Below are the code and all the weights of a small trained network. Each question names an input and a class and asks about switching units off, where a switched-off unit gives its printed mean instead of its output.

import numpy as np


def w(rows, s, z=0):
    codes = np.array(rows[::2]) - 128.0
    scale = np.full(codes.shape[1], s)
    scale[-1] = z or s
    return codes * scale


def f(y):
    return y / 2 * (1 + np.tanh(0.7978845608 * (y + 0.044715 * y**3)))


def log_softmax(a):
    a = a - a.max(-1, keepdims=True)
    return a - np.log(np.exp(a).sum(-1, keepdims=True))


def net(x, mask):
    res = np.array(x, float).reshape(1, 6) / 4 @ E
    y = f(res @ A[0][:, :-1].T + A[0][:, -1])
    res = res + np.where(mask, y, B[0][:, -1]) @ B[0][:, :-1]
    return log_softmax(res[-1] @ U[:, :-1].T + U[:, -1])


A, B = {}, {}
E = w([
[91,153,74,113,207,112,78],'x0',
[192,131,106,158,206,113,149],'x1',
[254,128,58,45,113,121,86],'x2',
[125,75,83,157,48,116,120],'x3',
[122,40,62,165,225,159,175],'x4',
[157,129,89,128,100,9,198],'x5',
],0.0084)
A[0] = w([
[215,160,110,130,133,81,235,233],'neuron 1',
[31,118,219,158,59,147,143,169],'neuron 2',
[175,146,86,71,63,75,101,237],'neuron 3',
[58,89,94,161,177,59,169,206],'neuron 4',
[107,117,26,136,221,182,181,192],'neuron 5',
[83,85,115,184,160,164,176,228],'neuron 6',
[237,122,110,98,91,60,186,155],'neuron 7',
[217,111,84,100,124,176,93,234],'neuron 8',
[133,126,42,109,84,150,1,184],'neuron 9',
[173,88,146,156,231,205,122,174],'neuron 10',
[119,166,84,55,92,130,46,142],'neuron 11',
[53,107,93,147,174,103,143,130],'neuron 12',
[72,117,136,142,59,133,127,216],'neuron 13',
[210,115,139,135,98,51,179,164],'neuron 14',
[9,122,175,199,54,163,169,172],'neuron 15',
[158,201,194,106,153,99,142,248],'neuron 16',
[46,92,42,152,192,146,162,171],'neuron 17',
[186,87,110,152,212,144,149,211],'neuron 18',
[203,127,134,121,75,58,234,181],'neuron 19',
[100,212,163,105,194,146,101,175],'neuron 20',
[50,106,137,154,68,166,93,254],'neuron 21',
[12,122,90,166,188,105,141,193],'neuron 22',
[126,221,235,112,128,115,40,184],'neuron 23',
[193,127,121,130,87,38,156,188],'neuron 24',
],0.0087,0.0031)
B[0] = w([
[52,77,50,184,116,147,69,225],'neuron 1',
[30,203,217,160,72,83,202,238],'neuron 2',
[151,86,100,48,1,88,98,252],'neuron 3',
[153,177,70,151,165,70,146,210],'neuron 4',
[191,98,140,206,198,112,92,241],'neuron 5',
[138,113,150,197,152,84,133,211],'neuron 6',
[103,110,62,155,50,136,94,236],'neuron 7',
[173,49,150,88,62,158,102,228],'neuron 8',
[173,132,183,59,116,79,112,233],'neuron 9',
[153,85,187,218,160,209,90,225],'neuron 10',
[163,141,171,48,74,117,78,218],'neuron 11',
[157,171,107,133,194,37,103,182],'neuron 12',
[117,133,162,118,32,78,187,194],'neuron 13',
[81,117,55,133,101,120,125,210],'neuron 14',
[77,172,188,195,83,64,213,246],'neuron 15',
[43,173,80,87,154,190,100,206],'neuron 16',
[217,142,139,168,216,67,108,226],'neuron 17',
[139,66,125,254,136,162,71,215],'neuron 18',
[57,124,43,147,84,96,151,231],'neuron 19',
[105,179,126,102,189,186,68,213],'neuron 20',
[131,158,201,113,109,81,183,221],'neuron 21',
[133,221,120,150,220,57,104,224],'neuron 22',
[95,172,143,67,149,170,117,254],'neuron 23',
[99,116,74,135,52,105,131,221],'neuron 24',
],0.0075,0.0082)
U = w([
[226,118,151,40,71,110,92,175],'0',
[77,189,214,149,97,92,243,156],'1',
[101,97,2,146,79,115,117,226],'2',
[81,213,140,77,180,216,78,69],'3',
[201,42,178,186,142,232,96,11],'4',
[193,153,111,176,214,71,109,50],'5',
],0.0088,0.0011)

Each question gives the input, the list of numbers given to net, and the class t.
The units are the neurons (one row each of A and B). Each row of codes is followed by its name. A weight is (code - 128) times the scale printed after its matrix; where a second scale follows, it is the last column's (A, B and U).
mask holds one flag per neuron, in row order. A switched-off neuron (its flag False) gives its mean, the last column of its row in B, instead of its output. The means were averaged over made-up inputs and are rounded, as every weight is.
A unit's drop is (log p(t) with every unit on - log p(t) with that unit switched off) / (log p(t) with every unit on - log p(t) with every unit switched off).
The circuit of an input: a set's keep is (log p(t) with only the set's units on - log p(t) with every unit switched off) / (log p(t) with every unit on - log p(t) with every unit switched off). Starting from the 12 units with the biggest drops (on a tie, the unit counted first), units are removed one at a time, each time the one whose removal leaves the highest keep (on an exact tie, the one counted first), for as long as the keep stays at least 0.8.
units of the circuit, in order: the units of the circuit, biggest drop first
k most important neurons: the k neurons with the biggest drops, biggest first
drop of u: that unit's drop, to one decimal
input [1,-5,-5,2,7,1], class 5: units of the circuit, in order : neuron 17
input [8,2,7,-7,0,-7], class 4: units of the circuit, in order : neuron 10; neuron 8
input [-1,-7,3,-1,1,-7], class 1: 2 most important neurons : neuron 3; neuron 21
input [6,-2,5,-3,6,-2], class 4: units of the circuit, in order : neuron 10; neuron 18
input [3,-7,-6,-1,7,2], class 5: 3 most important neurons : neuron 17; neuron 22; neuron 12
input [7,0,6,7,2,-7], class 0: 2 most important neurons : neuron 9; neuron 11
input [-7,-8,0,-5,6,6], class 2: 2 most important neurons : neuron 1; neuron 19
input [-1,8,2,-6,-3,-4], class 3: 3 most important neurons : neuron 16; neuron 20; neuron 23
input [-3,-3,6,-7,1,6], class 2: drop of neuron 2 : 0.0
input [-4,-4,2,-5,3,-8], class 4: drop of neuron 10 : 0.4
input [-4,3,8,2,-4,0], class 2: drop of neuron 19 : 0.2
input [7,-3,-2,2,-8,-4], class 1: 2 most important neurons : neuron 2; neuron 21
